Below is a small trained network, with its code and all its weights. Each question gives an input and a class and asks what happens when units are switched off, that is, made to give their printed mean instead of their output.

import numpy as np


def w(rows, s, z=0):
    codes = np.array(rows[::2]) - 128.0
    scale = np.full(codes.shape[1], s)
    scale[-1] = z or s
    return codes * scale


def f(y):
    return np.maximum(y, 0)


def log_softmax(a):
    a = a - a.max(-1, keepdims=True)
    return a - np.log(np.exp(a).sum(-1, keepdims=True))


def net(x, mask):
    res = np.array(x, float).reshape(1, 4) / 4 @ E
    y = f(res @ A[0][:, :-1].T + A[0][:, -1])
    res = res + np.where(mask, y, B[0][:, -1]) @ B[0][:, :-1]
    return log_softmax(res[-1] @ U[:, :-1].T + U[:, -1])


A, B = {}, {}
E = w([
[185,166,228,59,78,137,232],'x0',
[28,199,96,157,90,167,87],'x1',
[129,132,167,191,254,239,207],'x2',
[31,80,226,152,223,84,152],'x3',
],0.0071)
A[0] = w([
[103,169,179,103,100,103,176,208],'neuron 1',
[155,89,239,100,143,133,161,148],'neuron 2',
[179,155,83,119,106,140,85,243],'neuron 3',
[217,100,120,132,211,141,117,234],'neuron 4',
[110,112,155,218,153,102,47,126],'neuron 5',
[134,148,121,129,68,87,107,81],'neuron 6',
[86,195,131,144,124,195,125,223],'neuron 7',
[154,103,130,74,89,69,164,176],'neuron 8',
[66,175,105,163,100,171,119,176],'neuron 9',
[78,3,91,199,198,88,48,182],'neuron 10',
[101,127,119,61,58,57,125,211],'neuron 11',
[97,209,127,143,98,161,146,120],'neuron 12',
[76,99,156,144,106,148,149,146],'neuron 13',
[157,143,158,47,85,98,80,89],'neuron 14',
[65,166,102,137,111,164,163,135],'neuron 15',
[170,98,90,61,64,42,59,252],'neuron 16',
[89,185,152,222,163,175,167,221],'neuron 17',
],0.011,0.0033)
B[0] = w([
[168,45,92,35,170,143,99,182],'neuron 1',
[169,47,192,31,198,123,140,200],'neuron 2',
[183,158,101,171,62,193,100,199],'neuron 3',
[134,133,161,184,135,226,225,196],'neuron 4',
[64,168,19,213,168,121,176,177],'neuron 5',
[191,158,85,78,50,74,95,174],'neuron 6',
[68,46,83,92,141,159,2,183],'neuron 7',
[145,166,205,114,79,136,159,191],'neuron 8',
[123,89,42,83,207,110,74,182],'neuron 9',
[66,220,31,189,182,126,221,228],'neuron 10',
[190,209,125,64,50,98,66,214],'neuron 11',
[115,71,31,109,160,129,73,165],'neuron 12',
[131,160,106,105,172,98,123,152],'neuron 13',
[163,132,171,104,75,150,141,186],'neuron 14',
[185,67,58,131,145,99,73,163],'neuron 15',
[192,250,115,124,44,94,150,251],'neuron 16',
[72,67,114,68,170,114,66,207],'neuron 17',
],0.0071,0.013)
U = w([
[169,101,207,46,187,128,199,133],'0',
[184,201,169,101,6,50,82,109],'1',
[102,149,107,158,140,44,144,114],'2',
[57,245,43,232,129,99,180,89],'3',
[166,90,178,252,78,2,114,2],'4',
[204,135,117,165,79,181,186,135],'5',
[109,110,81,86,126,112,42,197],'6',
],0.0078,0.0038)

Each question gives the input, the list of numbers given to net, and the class t.
The units are the neurons (one row each of A and B). Each row of codes is followed by its name. A weight is (code - 128) times the scale printed after its matrix; where a second scale follows, it is the last column's (A, B and U).
mask holds one flag per neuron, in row order. A switched-off neuron (its flag False) gives its mean, the last column of its row in B, instead of its output. The means were averaged over made-up inputs and are rounded, as every weight is.
A unit's drop is (log p(t) with every unit on - log p(t) with that unit switched off) / (log p(t) with every unit on - log p(t) with every unit switched off).
The circuit of an input: a set's keep is (log p(t) with only the set's units on - log p(t) with every unit switched off) / (log p(t) with every unit on - log p(t) with every unit switched off). Starting from the 12 units with the biggest drops (on a tie, the unit counted first), units are removed one at a time, each time the one whose removal leaves the highest keep (on an exact tie, the one counted first), for as long as the keep stays at least 0.8.
circuit, biggest first: the units of the circuit, biggest drop first
most important unit: the unit with the biggest drop
k most important neurons: the k neurons with the biggest drops, biggest first
drop of u: that unit's drop, to one decimal
input [5,-8,8,-5], class 0: circuit, biggest first : neuron 2
input [8,2,-1,1], class 0: circuit, biggest first : neuron 16; neuron 2
input [-4,-2,8,-2], class 3: circuit, biggest first : neuron 2; neuron 10
input [2,-7,3,-3], class 0: circuit, biggest first : neuron 2; neuron 16
input [2,2,1,-2], class 6: circuit, biggest first : neuron 16; neuron 4
input [4,2,7,-1], class 6: circuit, biggest first : neuron 7; neuron 17
input [-7,5,-5,-7], class 1: 3 most important neurons : neuron 16; neuron 6; neuron 11
input [7,-3,6,-8], class 0: 2 most important neurons : neuron 2; neuron 16
input [-2,6,-4,4], class 3: 3 most important neurons : neuron 10; neuron 5; neuron 2
input [-7,-7,0,-6], class 3: circuit, biggest first : neuron 10; neuron 2
input [2,7,7,8], class 6: drop of neuron 3 : 0.0
input [-5,-2,6,-4], class 3: drop of neuron 10 : 0.1
input [8,-8,3,-7], class 0: drop of neuron 2 : 0.6
input [-4,-4,8,1], class 3: drop of neuron 5 : 0.1
input [-7,-4,-6,-3], class 1: most important unit : neuron 16
